Below are the code and all the weights of a small trained network. Each question names an input and a target symbol and asks about switching units off, where a switched-off unit gives its printed mean instead of its output.

import numpy as np


def w(rows, s, z=0):
    codes = np.array(rows[::2]) - 128.0
    scale = np.full(codes.shape[1], s)
    scale[-1] = z or s
    return codes * scale


def f(y):
    return y / 2 * (1 + np.tanh(0.7978845608 * (y + 0.044715 * y**3)))


def softmax(a):
    e = np.exp(a - a.max(-1, keepdims=True))
    return e / e.sum(-1, keepdims=True)


def log_softmax(a):
    a = a - a.max(-1, keepdims=True)
    return a - np.log(np.exp(a).sum(-1, keepdims=True))


def net(x, mask):
    ids = ['αηθλξπφψω'.index(c) for c in x.split()]
    T = len(ids)
    res = E[ids] + P[:T]
    r = res
    for j in range(2):
        rows = slice(3 * j, 3 * j + 3)
        q, k, v = (r @ M[0][rows].T for M in (Q, K, V))
        z = softmax(np.where(np.tri(T) > 0, q @ k.T / 3**0.5, -1e9)) @ v
        o = O[0][rows]
        res = res + np.where(mask[j], z, o[:, -1]) @ o[:, :-1]
    y = f(res @ A[0][:, :-1].T + A[0][:, -1])
    res = res + np.where(mask[2:14], y, B[0][:, -1]) @ B[0][:, :-1]
    return log_softmax(res[-1] @ U[:, :-1].T + U[:, -1])


Q, K, V, O, A, B = {}, {}, {}, {}, {}, {}
E = w([
[189,115,207,206],'α',
[189,64,142,85],'η',
[204,2,191,217],'θ',
[134,98,176,122],'λ',
[126,89,167,99],'ξ',
[51,26,137,35],'π',
[65,115,215,166],'φ',
[51,106,158,49],'ψ',
[137,97,173,115],'ω',
],0.0095)
P = w([
[66,103,51,235],'0',
[131,159,118,132],'1',
[47,69,61,195],'2',
[143,151,145,102],'3',
[62,50,94,190],'4',
[153,138,163,87],'5',
[65,37,117,173],'6',
[158,130,184,75],'7',
[62,28,134,165],'8',
[164,122,202,64],'9',
[62,13,147,155],'10',
[172,114,220,55],'11',
[61,4,168,150],'12',
[175,108,235,65],'13',
],0.012)
Q[0] = w([
[168,155,131,108],'H1',
[119,4,176,144],'H1',
[172,108,190,75],'H1',
[120,185,38,132],'H2',
[137,48,172,147],'H2',
[188,199,122,92],'H2',
],0.02)
K[0] = w([
[99,77,80,144],'H1',
[153,97,252,53],'H1',
[127,51,158,130],'H1',
[174,149,25,162],'H2',
[119,77,205,96],'H2',
[36,124,52,176],'H2',
],0.015)
V[0] = w([
[30,88,136,53],'H1',
[60,211,135,112],'H1',
[1,167,146,46],'H1',
[243,114,141,224],'H2',
[156,227,160,175],'H2',
[12,192,195,218],'H2',
],0.0086)
O[0] = w([
[44,174,109,133,204],'H1',
[59,115,182,106,84],'H1',
[9,139,134,88,160],'H1',
[180,40,152,162,105],'H2',
[181,108,183,83,101],'H2',
[57,127,219,93,252],'H2',
],0.012,0.0043)
A[0] = w([
[209,160,154,70,59],'N1',
[62,152,50,107,82],'N2',
[134,163,191,59,213],'N3',
[70,136,4,173,232],'N4',
[204,194,40,196,253],'N5',
[127,185,136,111,199],'N6',
[170,157,143,121,112],'N7',
[84,73,2,218,37],'N8',
[147,103,166,89,108],'N9',
[115,192,171,100,242],'N10',
[100,200,83,138,119],'N11',
[147,172,144,127,148],'N12',
],0.0096,0.0046)
B[0] = w([
[111,197,86,162,135],'N1',
[129,136,208,101,176],'N2',
[173,139,154,90,247],'N3',
[105,167,26,183,198],'N4',
[78,135,32,35,166],'N5',
[152,90,141,56,167],'N6',
[117,155,130,125,126],'N7',
[250,214,254,125,179],'N8',
[131,133,86,163,157],'N9',
[164,100,133,32,254],'N10',
[118,123,168,52,149],'N11',
[142,138,95,117,130],'N12',
],0.0087,0.009)
U = w([
[162,2,129,155,84],'α',
[168,173,44,109,156],'η',
[229,142,199,62,105],'θ',
[121,128,127,158,148],'λ',
[124,165,133,194,229],'ξ',
[124,228,160,147,1],'π',
[8,21,114,149,171],'φ',
[59,162,56,87,106],'ψ',
[122,132,115,163,193],'ω',
],0.0073,0.0051)

Each question gives the input, a string of symbols that net reads in full, and the target symbol t.
The units are the heads (3 rows each of Q, K, V and O) and the neurons (one row each of A and B). Each row of codes is followed by its name. A weight is (code - 128) times the scale printed after its matrix; where a second scale follows, it is the last column's (O, A, B and U).
mask holds one flag per unit, heads first, then neurons. A switched-off unit (its flag False) gives its mean, the last column of its rows in O or B, instead of its output. The means were averaged over made-up inputs and are rounded, as every weight is.
A unit's drop is (log p(t) with every unit on - log p(t) with that unit switched off) / (log p(t) with every unit on - log p(t) with every unit switched off).
The circuit of an input: a set's keep is (log p(t) with only the set's units on - log p(t) with every unit switched off) / (log p(t) with every unit on - log p(t) with every unit switched off). Starting from the 12 units with the biggest drops (on a tie, the unit counted first), units are removed one at a time, each time the one whose removal leaves the highest keep (on an exact tie, the one counted first), for as long as the keep stays at least 0.8.
units of the circuit, in order: the units of the circuit, biggest drop first
unit that matters most: the unit with the biggest drop
top k neurons: the k neurons with the biggest drops, biggest first
which heads matter: for each layer, one digit per head in row order, 1 if its drop is at least 0.15 and else 0, layers parted by /
input ξ φ φ α φ φ φ φ θ α, target η: top 3 neurons	(N5, N1, N8)
input φ φ λ α η, target α: units of the circuit, in order	(H2, H1, N8)
input φ α ψ, target α: unit that matters most	H1
input α φ φ α φ ξ η η α, target η: top 2 neurons	(N5, N4)
input φ ξ φ, target ξ: top 4 neurons	(N8, N10, N4, N5)
input φ φ φ ψ ψ, target ψ: units of the circuit, in order	(H2, N4)
input φ η ψ α α ψ φ, target ψ: top 2 neurons	(N4, N11)
input ξ α φ φ ξ φ φ α η φ α, target φ: units of the circuit, in order	(N8, H1)
input φ φ α φ α π, target ψ: which heads matter	11
input φ α φ ω α φ η φ φ ψ η, target ψ: which heads matter	11
input φ φ φ φ η, target φ: units of the circuit, in order	(N8, H1, H2)
input ω ξ ω φ φ α φ φ θ η, target η: units of the circuit, in order	(H1, N1, N5)
input φ η φ α φ ξ φ ξ λ, target ξ: which heads matter	01
input φ α φ η π, target η: which heads matter	11
input ψ φ η η π φ φ α π, target α: which heads matter	11
input φ α α ξ α φ π π φ α ξ θ ω, target θ: units of the circuit, in order	(N8, H2)
input φ π π φ α η φ φ η α α ξ α, target ξ: which heads matter	01
input η η η η α φ α, target φ: units of the circuit, in order	(N8, H1, N3)
input φ φ η φ α λ α ξ α π ω ξ, target ψ: top 2 neurons	(N4, N8)
input φ η θ, target η: units of the circuit, in order	(H2, N5, H1)
input φ φ η η η η η, target η: units of the circuit, in order	(H2, N5, H1)
input φ λ α η ξ, target η: top 3 neurons	(N5, N4, N8)
input α φ ω, target φ: units of the circuit, in order	(H2, N8, H1)
input λ α ψ ξ α α θ α ψ ψ α, target ψ: units of the circuit, in order	(H2, H1)
input φ α φ φ θ ξ π, target ξ: which heads matter	01
